Below is a small trained network, with its code and all its weights. Each question gives an input and a class and asks what happens when units are switched off, that is, made to give their printed mean instead of their output.

import numpy as np


def w(rows, s, z=0):
    codes = np.array(rows[::2]) - 128.0
    scale = np.full(codes.shape[1], s)
    scale[-1] = z or s
    return codes * scale


def f(y):
    return np.maximum(y, 0)


def log_softmax(a):
    a = a - a.max(-1, keepdims=True)
    return a - np.log(np.exp(a).sum(-1, keepdims=True))


def net(x, mask):
    res = np.array(x, float).reshape(1, 4) / 4 @ E
    y = f(res @ A[0][:, :-1].T + A[0][:, -1])
    res = res + np.where(mask, y, B[0][:, -1]) @ B[0][:, :-1]
    return log_softmax(res[-1] @ U[:, :-1].T + U[:, -1])


A, B = {}, {}
E = w([
[133,2,121,144],'x0',
[70,182,174,121],'x1',
[65,137,64,183],'x2',
[216,142,102,77],'x3',
],0.0082)
A[0] = w([
[81,91,70,146,116],'neuron 0',
[121,119,152,117,34],'neuron 1',
[151,246,70,108,253],'neuron 2',
[197,57,159,89,144],'neuron 3',
[124,127,166,123,49],'neuron 4',
[149,108,139,97,142],'neuron 5',
[120,93,129,174,243],'neuron 6',
[121,155,199,123,111],'neuron 7',
],0.012,0.0021)
B[0] = w([
[94,88,94,103,206],'neuron 0',
[152,162,134,116,135],'neuron 1',
[184,234,254,185,254],'neuron 2',
[126,41,53,120,233],'neuron 3',
[127,170,124,121,141],'neuron 4',
[98,89,115,162,166],'neuron 5',
[115,80,75,132,205],'neuron 6',
[125,208,186,136,177],'neuron 7',
],0.0083,0.0069)
U = w([
[106,77,17,116,248],'0',
[123,205,247,133,8],'1',
],0.014,0.0011)

Each question gives the input, the list of numbers given to net, and the class t.
The units are the neurons (one row each of A and B). Each row of codes is followed by its name. A weight is (code - 128) times the scale printed after its matrix; where a second scale follows, it is the last column's (A, B and U).
mask holds one flag per neuron, in row order. A switched-off neuron (its flag False) gives its mean, the last column of its row in B, instead of its output. The means were averaged over made-up inputs and are rounded, as every weight is.
A unit's drop is (log p(t) with every unit on - log p(t) with that unit switched off) / (log p(t) with every unit on - log p(t) with every unit switched off).
The circuit of an input: a set's keep is (log p(t) with only the set's units on - log p(t) with every unit switched off) / (log p(t) with every unit on - log p(t) with every unit switched off). Starting from all 8 units, units are removed one at a time, each time the one whose removal leaves the highest keep (on an exact tie, the one counted first), for as long as the keep stays at least 0.8.
circuit, biggest first: the units of the circuit, biggest drop first
top k neurons: the k neurons with the biggest drops, biggest first
drop of u: that unit's drop, to one decimal
input [6,8,1,-3], class 0: top 3 neurons	neuron 2; neuron 6; neuron 0
input [3,1,-5,-6], class 0: top 2 neurons	neuron 2; neuron 6
input [2,2,-8,3], class 0: circuit, biggest first	neuron 3
input [7,8,-3,6], class 0: top 2 neurons	neuron 2; neuron 3
input [7,7,-2,-6], class 0: top 3 neurons	neuron 2; neuron 6; neuron 0
input [-1,-2,-5,7], class 0: top 3 neurons	neuron 3; neuron 7; neuron 5
input [2,-1,-2,-8], class 0: top 2 neurons	neuron 2; neuron 6
input [-4,-4,5,-3], class 1: top 2 neurons	neuron 3; neuron 2
input [-5,-8,2,8], class 1: drop of neuron 2	1.0
input [-3,-6,-7,5], class 0: drop of neuron 3	2.6
input [-4,-7,5,3], class 1: drop of neuron 1	0.0
